Below is a small trained network, with its code and all its weights. Each question gives an input and a class and asks what happens when units are switched off, that is, made to give their printed mean instead of their output.

import numpy as np


def w(rows, s, z=0):
    codes = np.array(rows[::2]) - 128.0
    scale = np.full(codes.shape[1], s)
    scale[-1] = z or s
    return codes * scale


def f(y):
    return y / 2 * (1 + np.tanh(0.7978845608 * (y + 0.044715 * y**3)))


def log_softmax(a):
    a = a - a.max(-1, keepdims=True)
    return a - np.log(np.exp(a).sum(-1, keepdims=True))


def net(x, mask):
    res = np.array(x, float).reshape(1, 7) / 4 @ E
    y = f(res @ A[0][:, :-1].T + A[0][:, -1])
    res = res + np.where(mask, y, B[0][:, -1]) @ B[0][:, :-1]
    return log_softmax(res[-1] @ U[:, :-1].T + U[:, -1])


A, B = {}, {}
E = w([
[77,155,254],'x0',
[93,251,146],'x1',
[134,77,53],'x2',
[158,149,138],'x3',
[173,114,130],'x4',
[122,158,197],'x5',
[198,163,164],'x6',
],0.0082)
A[0] = w([
[185,228,152,148],'n0',
[220,103,233,92],'n1',
[250,160,146,207],'n2',
[138,133,157,195],'n3',
[80,120,158,254],'n4',
[134,127,144,83],'n5',
[76,80,192,179],'n6',
[135,72,135,109],'n7',
],0.014,0.0031)
B[0] = w([
[9,221,154,255],'n0',
[231,120,213,228],'n1',
[188,173,89,241],'n2',
[94,144,233,162],'n3',
[31,82,141,217],'n4',
[134,156,175,122],'n5',
[9,95,180,230],'n6',
[158,63,137,187],'n7',
],0.014,0.0063)
U = w([
[138,94,6,157],'0',
[129,50,157,134],'1',
[125,180,114,98],'2',
[188,138,189,46],'3',
[102,115,129,253],'4',
[112,93,186,68],'5',
],0.014,0.0053)

Each question gives the input, the list of numbers given to net, and the class t.
The units are the neurons (one row each of A and B). Each row of codes is followed by its name. A weight is (code - 128) times the scale printed after its matrix; where a second scale follows, it is the last column's (A, B and U).
mask holds one flag per neuron, in row order. A switched-off neuron (its flag False) gives its mean, the last column of its row in B, instead of its output. The means were averaged over made-up inputs and are rounded, as every weight is.
A unit's drop is (log p(t) with every unit on - log p(t) with that unit switched off) / (log p(t) with every unit on - log p(t) with every unit switched off).
The circuit of an input: a set's keep is (log p(t) with only the set's units on - log p(t) with every unit switched off) / (log p(t) with every unit on - log p(t) with every unit switched off). Starting from all 8 units, units are removed one at a time, each time the one whose removal leaves the highest keep (on an exact tie, the one counted first), for as long as the keep stays at least 0.8.
units of the circuit, in order: the units of the circuit, biggest drop first
top k neurons: the k neurons with the biggest drops, biggest first
drop of u: that unit's drop, to one decimal
input [-3,4,-6,0,-5,6,4], class 2: units of the circuit, in order	(n0)
input [-3,0,-1,3,0,-4,6], class 2: units of the circuit, in order	(n0; n2)
input [3,-5,5,7,-4,-5,2], class 0: units of the circuit, in order	(n1; n6; n0)
input [-7,-2,-7,-7,2,6,-3], class 0: top 3 neurons	(n1; n0; n6)
input [-2,-6,-3,2,-1,-4,-8], class 0: top 2 neurons	(n1; n3)
input [2,7,5,-2,-1,-8,-7], class 0: units of the circuit, in order	(n0; n6)
input [5,-5,0,5,-7,-5,5], class 3: top 3 neurons	(n1; n0; n4)
input [-8,2,-4,5,5,1,8], class 2: top 3 neurons	(n0; n2; n7)
input [1,5,-8,7,7,-3,-4], class 2: drop of n0	0.7
input [-5,-8,0,7,2,4,-5], class 0: drop of n6	0.2
input [-3,1,4,-3,-4,-5,3], class 0: drop of n0	0.1
